Below is a small trained network, with its code and all its weights. Each question gives an input and a class and asks what happens when units are switched off, that is, made to give their printed mean instead of their output.

import numpy as np


def w(rows, s, z=0):
    codes = np.array(rows[::2]) - 128.0
    scale = np.full(codes.shape[1], s)
    scale[-1] = z or s
    return codes * scale


def norm(h):
    return h / np.sqrt((h * h).mean(-1, keepdims=True) + 1e-5)


def f(y):
    return np.maximum(y, 0)


def log_softmax(a):
    a = a - a.max(-1, keepdims=True)
    return a - np.log(np.exp(a).sum(-1, keepdims=True))


def net(x, mask):
    res = np.array(x, float).reshape(1, 4) / 4 @ E
    u = 0
    for l in range(3):
        y = f(norm(res) @ A[l][:, :-1].T + A[l][:, -1])
        res = res + np.where(mask[u : u + 10], y, B[l][:, -1]) @ B[l][:, :-1]
        u += 10
    return log_softmax(norm(res)[-1] @ U[:, :-1].T + U[:, -1])


A, B = {}, {}
E = w([
[66,110,228,68,229,56],'x0',
[92,173,42,146,254,234],'x1',
[127,130,127,127,130,128],'x2',
[39,96,37,22,88,107],'x3',
],0.0066)
A[0] = w([
[187,110,204,128,16,65,101],'0.n0',
[68,121,223,71,227,62,228],'0.n1',
[33,103,41,25,82,98,202],'0.n2',
[97,122,151,72,150,116,35],'0.n3',
[109,102,247,103,36,45,121],'0.n4',
[143,130,151,74,31,61,111],'0.n5',
[170,139,120,146,161,142,72],'0.n6',
[111,103,154,171,88,155,4],'0.n7',
[136,124,154,103,36,64,87],'0.n8',
[129,115,155,101,150,146,5],'0.n9',
],0.014,0.0028)
B[0] = w([
[114,253,71,92,148,113,235],'0.n0',
[121,89,177,72,177,80,253],'0.n1',
[83,119,82,62,75,172,227],'0.n2',
[97,114,106,126,123,91,160],'0.n3',
[240,74,95,98,121,158,249],'0.n4',
[96,64,184,175,89,108,208],'0.n5',
[137,111,117,146,104,153,153],'0.n6',
[131,144,121,137,99,131,140],'0.n7',
[74,87,187,194,89,119,200],'0.n8',
[133,154,139,157,108,124,137],'0.n9',
],0.031,0.014)
A[1] = w([
[200,122,159,178,196,48,105],'1.n0',
[67,85,237,207,204,115,3],'1.n1',
[24,169,155,117,214,109,66],'1.n2',
[181,196,127,243,139,106,64],'1.n3',
[115,108,168,160,145,108,75],'1.n4',
[132,116,131,102,156,44,84],'1.n5',
[157,84,174,251,177,215,143],'1.n6',
[102,115,186,171,148,115,33],'1.n7',
[212,145,173,173,245,76,87],'1.n8',
[140,122,143,127,164,154,91],'1.n9',
],0.021,0.0029)
B[1] = w([
[155,184,195,147,109,183,237],'1.n0',
[4,172,155,178,120,70,200],'1.n1',
[100,184,124,148,181,65,197],'1.n2',
[191,117,104,179,151,49,229],'1.n3',
[97,143,136,164,133,102,155],'1.n4',
[156,99,84,138,125,209,254],'1.n5',
[90,73,146,208,205,155,223],'1.n6',
[101,139,156,172,149,84,150],'1.n7',
[159,195,206,125,64,212,250],'1.n8',
[161,146,134,128,125,109,158],'1.n9',
],0.037,0.0085)
A[2] = w([
[124,124,190,72,165,109,39],'2.n0',
[111,43,135,29,188,21,47],'2.n1',
[112,13,174,105,175,34,47],'2.n2',
[163,72,88,167,88,151,62],'2.n3',
[63,83,132,60,123,101,2],'2.n4',
[32,183,165,90,210,95,45],'2.n5',
[77,196,21,57,246,174,36],'2.n6',
[150,214,62,42,172,2,47],'2.n7',
[79,211,126,187,49,173,26],'2.n8',
[112,189,12,163,154,174,37],'2.n9',
],0.019,0.0022)
B[2] = w([
[101,134,57,173,87,146,182],'2.n0',
[162,99,208,28,157,25,231],'2.n1',
[167,44,93,88,173,212,230],'2.n2',
[62,175,116,148,192,146,225],'2.n3',
[220,144,160,234,202,62,248],'2.n4',
[44,182,137,139,159,43,229],'2.n5',
[78,250,81,44,250,180,233],'2.n6',
[202,181,48,162,57,19,228],'2.n7',
[75,52,115,138,36,147,254],'2.n8',
[154,109,86,137,89,239,204],'2.n9',
],0.026,0.0081)
U = w([
[212,189,60,195,88,34,227],'0',
[211,172,201,109,77,222,197],'1',
[131,73,97,234,234,152,161],'2',
[33,222,215,189,134,116,120],'3',
[60,60,84,159,2,130,80],'4',
[176,9,155,45,148,95,134],'5',
[70,177,31,74,152,244,67],'6',
[97,202,93,55,234,23,10],'7',
],0.015,0.0013)

Each question gives the input, the list of numbers given to net, and the class t.
The units are the neurons (one row each of A and B). Each row of codes is followed by its name. A weight is (code - 128) times the scale printed after its matrix; where a second scale follows, it is the last column's (A, B and U).
mask holds one flag per neuron, layer by layer. A switched-off neuron (its flag False) gives its mean, the last column of its row in B, instead of its output. The means were averaged over made-up inputs and are rounded, as every weight is.
A unit's drop is (log p(t) with every unit on - log p(t) with that unit switched off) / (log p(t) with every unit on - log p(t) with every unit switched off).
The circuit of an input: a set's keep is (log p(t) with only the set's units on - log p(t) with every unit switched off) / (log p(t) with every unit on - log p(t) with every unit switched off). Starting from the 12 units with the biggest drops (on a tie, the unit counted first), units are removed one at a time, each time the one whose removal leaves the highest keep (on an exact tie, the one counted first), for as long as the keep stays at least 0.8.
units of the circuit, in order: the units of the circuit, biggest drop first
unit that matters most: the unit with the biggest drop
k most important neurons: the k neurons with the biggest drops, biggest first
k most important neurons of layer l: the k neurons of layer l with the biggest drops, biggest first
input [-3,2,-1,7], class 6: unit that matters most	0.n1
input [-3,-2,3,-2], class 0: 4 most important neurons	(0.n0; 0.n2; 1.n3; 0.n1)
input [-3,2,-1,-6], class 2: 2 most important neurons	(0.n0; 0.n1)
input [-1,1,7,-8], class 2: 4 most important neurons	(0.n1; 0.n0; 0.n2; 1.n6)
input [0,-2,1,-6], class 0: units of the circuit, in order	(0.n1; 0.n2; 1.n3)
input [7,0,7,-2], class 1: units of the circuit, in order	(1.n8; 0.n2)
input [-3,-7,1,1], class 4: 3 most important neurons	(0.n8; 0.n5; 0.n0)
input [-7,1,-1,-4], class 2: 4 most important neurons	(0.n1; 0.n0; 0.n2; 1.n6)
input [7,-3,1,-2], class 1: 2 most important neurons	(0.n4; 0.n2)
input [5,-8,8,-2], class 1: 3 most important neurons	(0.n4; 0.n2; 0.n0)
input [-2,-7,2,-2], class 0: 3 most important neurons of layer 0	(0.n0; 0.n1; 0.n2)
input [-3,2,1,-5], class 2: 3 most important neurons	(0.n0; 0.n1; 0.n2)
input [-6,1,-3,7], class 6: 3 most important neurons of layer 0	(0.n1; 0.n2; 0.n8)
input [-6,2,-2,-2], class 2: units of the circuit, in order	(0.n0)
input [-8,-1,4,8], class 4: 2 most important neurons of layer 0	(0.n1; 0.n0)
input [1,8,-8,0], class 3: 4 most important neurons	(0.n2; 0.n4; 0.n0; 0.n3)
input [0,-8,-7,6], class 4: 3 most important neurons	(0.n1; 0.n8; 0.n2)
input [-7,2,7,3], class 6: 2 most important neurons	(0.n1; 0.n5)
input [5,-5,-8,0], class 1: 2 most important neurons of layer 0	(0.n4; 0.n2)
input [1,0,7,5], class 5: 3 most important neurons	(0.n0; 0.n2; 1.n8)
input [4,-6,-3,2], class 5: units of the circuit, in order	(0.n4)
input [1,6,4,4], class 7: 2 most important neurons of layer 0	(0.n4; 0.n0)
input [2,-3,-2,-3], class 1: 2 most important neurons	(0.n2; 0.n4)
input [-5,5,5,4], class 6: 2 most important neurons	(0.n1; 0.n5)
input [2,-6,-8,-1], class 1: 3 most important neurons of layer 0	(0.n4; 0.n2; 0.n0)
input [-8,6,-2,2], class 6: 2 most important neurons of layer 0	(0.n1; 0.n8)
input [5,0,5,6], class 5: unit that matters most	0.n0
input [-7,1,2,-6], class 2: 2 most important neurons of layer 0	(0.n1; 0.n0)
